Below are the code and all the weights of a small trained network. Each question names an input and a target symbol and asks about switching units off, where a switched-off unit gives its printed mean instead of its output.

import numpy as np


def w(rows, s, z=0):
    codes = np.array(rows[::2]) - 128.0
    scale = np.full(codes.shape[1], s)
    scale[-1] = z or s
    return codes * scale


def softmax(a):
    e = np.exp(a - a.max(-1, keepdims=True))
    return e / e.sum(-1, keepdims=True)


def log_softmax(a):
    a = a - a.max(-1, keepdims=True)
    return a - np.log(np.exp(a).sum(-1, keepdims=True))


def net(x, mask):
    ids = ['ΘΞΦΩαβγδεζλμσ'.index(c) for c in x.split()]
    T = len(ids)
    res = E[ids] + P[:T]
    u = 0
    for l in range(2):
        r = res
        for j in range(3):
            rows = slice(3 * j, 3 * j + 3)
            q, k, v = (r @ M[l][rows].T for M in (Q, K, V))
            z = softmax(np.where(np.tri(T) > 0, q @ k.T / 3**0.5, -1e9)) @ v
            o = O[l][rows]
            res = res + np.where(mask[u + j], z, o[:, -1]) @ o[:, :-1]
        u += 3
    return log_softmax(res[-1] @ U[:, :-1].T + U[:, -1])


Q, K, V, O = {}, {}, {}, {}
E = w([
[147,168,133,88,120,113,151,139,130,115,84,118],'Θ',
[146,163,138,95,88,134,149,121,93,114,90,146],'Ξ',
[143,163,194,76,204,88,144,152,131,125,102,139],'Φ',
[126,230,137,84,44,141,146,95,148,214,110,159],'Ω',
[121,135,172,119,92,42,149,180,180,93,72,180],'α',
[116,164,88,89,83,103,55,76,153,102,57,146],'β',
[104,143,176,83,87,102,112,92,94,128,197,114],'γ',
[20,129,136,127,117,72,249,129,107,152,135,139],'δ',
[121,105,135,159,185,64,184,113,165,156,145,78],'ε',
[176,85,72,108,127,84,73,165,77,203,132,104],'ζ',
[107,113,75,121,28,80,183,175,221,215,202,145],'λ',
[158,71,34,148,137,138,97,45,111,182,149,66],'μ',
[116,141,13,129,166,137,104,214,142,80,128,13],'σ',
],0.019)
P = w([
[136,93,106,38,122,97,226,100,108,76,79,114],'0',
[159,119,138,117,133,85,184,111,129,79,91,84],'1',
[121,111,110,120,142,77,137,104,152,118,114,109],'2',
[89,132,118,147,124,78,106,113,135,112,119,86],'3',
[54,125,133,156,125,65,77,123,125,137,126,72],'4',
[24,155,145,168,98,95,76,122,101,142,119,59],'5',
[11,170,162,194,85,104,57,128,84,149,98,42],'6',
],0.012)
Q[0] = w([
[158,60,125,170,153,204,177,129,139,142,168,185],'L0H1',
[101,147,112,126,122,66,150,113,142,123,128,8],'L0H1',
[109,88,75,79,134,83,123,110,115,124,155,173],'L0H1',
[158,110,141,95,143,180,81,103,79,101,137,171],'L0H2',
[154,168,179,121,137,135,149,140,150,194,81,105],'L0H2',
[113,152,171,142,149,132,121,142,112,115,142,77],'L0H2',
[131,180,114,148,99,125,137,134,99,91,64,131],'L0H3',
[124,121,100,114,93,138,149,135,111,127,181,89],'L0H3',
[101,170,160,80,116,40,123,113,76,146,87,100],'L0H3',
],0.011)
K[0] = w([
[237,176,129,61,149,183,179,95,114,61,118,198],'L0H1',
[44,110,119,223,125,147,43,172,208,165,104,25],'L0H1',
[163,88,94,168,173,180,192,159,161,172,174,67],'L0H1',
[200,88,167,3,135,168,216,95,151,139,65,198],'L0H2',
[63,93,143,139,104,82,41,108,118,103,98,192],'L0H2',
[156,185,137,145,116,108,100,157,117,173,117,126],'L0H2',
[50,129,215,124,164,75,85,148,113,82,187,62],'L0H3',
[143,126,100,140,184,137,127,167,196,122,119,130],'L0H3',
[45,105,106,189,127,118,20,168,103,200,183,82],'L0H3',
],0.0077)
V[0] = w([
[112,100,154,154,93,150,125,126,76,125,138,181],'L0H1',
[122,98,146,155,134,148,190,204,141,104,197,110],'L0H1',
[80,150,119,98,99,128,117,149,151,29,42,145],'L0H1',
[121,164,133,56,144,181,151,136,89,174,147,114],'L0H2',
[117,133,192,164,134,114,111,175,177,110,168,145],'L0H2',
[127,183,70,255,160,148,52,128,102,108,149,133],'L0H2',
[88,159,159,105,148,91,169,105,106,52,175,147],'L0H3',
[148,112,143,68,123,88,82,113,35,127,173,171],'L0H3',
[161,163,130,111,145,99,139,174,105,143,60,192],'L0H3',
],0.0087)
O[0] = w([
[72,220,38,181,126,140,188,84,113,95,206,215,42],'L0H1',
[152,125,113,147,75,108,176,206,171,233,125,190,103],'L0H1',
[167,114,146,72,99,103,55,108,53,136,186,182,129],'L0H1',
[79,153,87,87,152,192,106,177,97,136,143,101,121],'L0H2',
[84,89,162,134,82,190,84,133,31,100,154,148,58],'L0H2',
[79,99,72,75,169,154,29,117,83,123,135,161,2],'L0H2',
[117,109,159,88,197,118,99,137,107,162,255,33,142],'L0H3',
[169,158,139,156,97,116,174,188,115,31,169,103,129],'L0H3',
[121,157,161,165,58,142,214,133,19,151,55,147,110],'L0H3',
],0.0076,0.0079)
Q[1] = w([
[181,79,191,163,137,227,113,179,77,145,134,177],'L1H1',
[164,65,103,92,168,128,105,151,165,198,105,16],'L1H1',
[78,204,134,178,112,107,107,229,72,148,130,61],'L1H1',
[144,78,70,113,133,232,107,173,194,163,114,124],'L1H2',
[82,116,172,202,76,66,91,143,129,170,163,90],'L1H2',
[153,108,67,159,100,101,166,205,165,169,143,142],'L1H2',
[172,141,130,131,119,175,123,111,165,179,165,139],'L1H3',
[89,177,214,107,101,117,76,94,81,126,132,58],'L1H3',
[100,153,144,163,50,60,169,86,200,121,46,3],'L1H3',
],0.0065)
K[1] = w([
[148,162,181,56,162,133,192,178,192,90,128,173],'L1H1',
[75,109,137,134,138,154,106,148,137,118,115,80],'L1H1',
[59,152,144,196,120,153,118,93,189,131,193,187],'L1H1',
[201,117,114,63,99,216,105,149,131,169,103,87],'L1H2',
[92,98,92,213,141,54,112,146,151,164,171,154],'L1H2',
[201,94,96,139,99,152,168,203,164,177,128,119],'L1H2',
[138,135,127,77,198,98,178,163,172,93,86,103],'L1H3',
[44,120,130,163,148,154,105,151,85,155,81,167],'L1H3',
[96,91,20,254,92,175,108,121,95,210,144,100],'L1H3',
],0.0089)
V[1] = w([
[123,212,222,111,131,70,137,197,177,105,103,202],'L1H1',
[148,215,179,80,202,150,120,243,95,126,112,125],'L1H1',
[160,213,14,153,128,177,92,155,88,176,166,55],'L1H1',
[246,123,75,82,28,169,54,84,191,146,168,146],'L1H2',
[139,85,190,122,93,144,71,183,145,158,84,253],'L1H2',
[252,224,161,144,206,124,169,119,134,114,97,112],'L1H2',
[165,50,166,177,212,79,116,219,64,114,32,115],'L1H3',
[115,113,31,104,125,98,172,200,134,143,182,151],'L1H3',
[197,97,87,48,45,180,176,150,66,45,79,153],'L1H3',
],0.0057)
O[1] = w([
[22,144,152,124,122,133,27,90,61,146,151,118,126],'L1H1',
[43,76,58,83,234,98,151,196,58,159,123,85,71],'L1H1',
[185,128,98,51,106,212,112,167,155,114,107,115,109],'L1H1',
[113,155,246,171,254,134,90,174,139,119,92,126,78],'L1H2',
[212,52,103,147,72,159,142,123,110,148,156,105,2],'L1H2',
[77,67,109,108,103,185,78,125,156,95,168,156,219],'L1H2',
[103,58,43,177,145,31,128,171,176,81,109,176,169],'L1H3',
[124,243,87,152,175,101,94,211,37,216,60,102,140],'L1H3',
[176,145,104,169,160,131,105,152,67,97,62,86,56],'L1H3',
],0.0073,0.0074)
U = w([
[162,102,146,112,99,35,160,114,174,82,59,28,253],'Θ',
[28,43,126,176,141,132,55,101,223,131,109,163,222],'Ξ',
[96,123,137,178,163,144,64,161,183,60,198,128,174],'Φ',
[65,25,188,100,94,220,155,138,157,93,28,97,55],'Ω',
[199,182,31,97,161,7,134,39,130,127,162,174,11],'α',
[225,130,102,154,149,118,193,104,204,51,130,152,128],'β',
[87,34,132,137,149,137,173,146,146,72,101,128,57],'γ',
[122,134,167,255,152,114,113,148,168,144,90,96,66],'δ',
[186,36,150,167,100,116,148,97,110,93,124,138,113],'ε',
[177,115,114,140,172,105,175,101,119,80,112,167,106],'ζ',
[88,122,34,249,153,118,119,134,148,55,85,171,178],'λ',
[156,86,172,152,188,87,94,41,138,75,93,172,46],'μ',
[189,57,108,80,168,83,111,120,151,146,66,157,70],'σ',
],0.004,0.0049)

Each question gives the input, a string of symbols that net reads in full, and the target symbol t.
The units are the heads (3 rows each of Q, K, V and O). Each row of codes is followed by its name. A weight is (code - 128) times the scale printed after its matrix; where a second scale follows, it is the last column's (O and U).
mask holds one flag per head, layer by layer. A switched-off head (its flag False) gives its mean, the last column of its rows in O, instead of its output. The means were averaged over made-up inputs and are rounded, as every weight is.
A unit's drop is (log p(t) with every unit on - log p(t) with that unit switched off) / (log p(t) with every unit on - log p(t) with every unit switched off).
The circuit of an input: a set's keep is (log p(t) with only the set's units on - log p(t) with every unit switched off) / (log p(t) with every unit on - log p(t) with every unit switched off). Starting from all 6 units, units are removed one at a time, each time the one whose removal leaves the highest keep (on an exact tie, the one counted first), for as long as the keep stays at least 0.8.
units of the circuit, in order: the units of the circuit, biggest drop first
most important unit: the unit with the biggest drop
which heads matter: for each layer, one digit per head in row order, 1 if its drop is at least 0.15 and else 0, layers parted by /
input Φ Ω ε Ω, target Ξ: most important unit : L1H3
input Θ α Φ λ, target δ: units of the circuit, in order : L1H3; L0H1; L1H2
input β λ λ Ω α, target δ: units of the circuit, in order : L0H1; L1H3; L1H2
input Φ Ω λ ε, target δ: which heads matter : 100 / 111
input Φ λ Ω Φ, target δ: units of the circuit, in order : L0H1; L1H3; L1H2
input μ σ λ, target σ: units of the circuit, in order : L0H1; L0H2; L1H1
input β ζ λ α ε σ β, target σ: units of the circuit, in order : L1H1; L0H2; L0H3; L0H1
input Φ ε Ξ, target Ξ: units of the circuit, in order : L1H3; L1H1; L1H2; L0H1
input Φ Φ γ β, target Φ: units of the circuit, in order : L0H3; L1H2; L0H1
input γ ζ ζ ε λ λ μ, target β: units of the circuit, in order : L1H1; L0H1
input α σ ζ Φ λ Θ, target δ: units of the circuit, in order : L0H1; L1H2; L1H3
input Ξ Ξ Θ μ Ω α, target β: units of the circuit, in order : L1H1; L0H3
input δ σ Ω Ω ε, target Ξ: which heads matter : 100 / 001
input μ δ λ, target β: units of the circuit, in order : L1H1
input μ Θ σ, target σ: units of the circuit, in order : L0H1; L0H2; L1H1
input Θ Θ Ω ε β γ Ξ, target Φ: which heads matter : 101 / 000
input λ Ω α λ Θ β δ, target α: units of the circuit, in order : L1H2; L0H1; L0H3
input α σ ε, target σ: which heads matter : 110 / 100
input ζ γ Θ Ξ β ζ, target λ: units of the circuit, in order : L0H3; L1H3; L0H1
input δ Ξ Φ Ω ε Ω, target Ξ: which heads matter : 101 / 001
input Φ β β δ, target α: most important unit : L1H2
input β α μ α, target β: which heads matter : 000 / 100
input Θ γ Ω Ω, target Φ: which heads matter : 001 / 010
input Ω γ Φ Ξ ζ, target λ: which heads matter : 001 / 001
input Ξ σ Ξ Φ, target σ: which heads matter : 100 / 100
input Ω λ Θ Θ, target δ: which heads matter : 100 / 111
input λ α Ξ δ Ω, target α: most important unit : L1H2
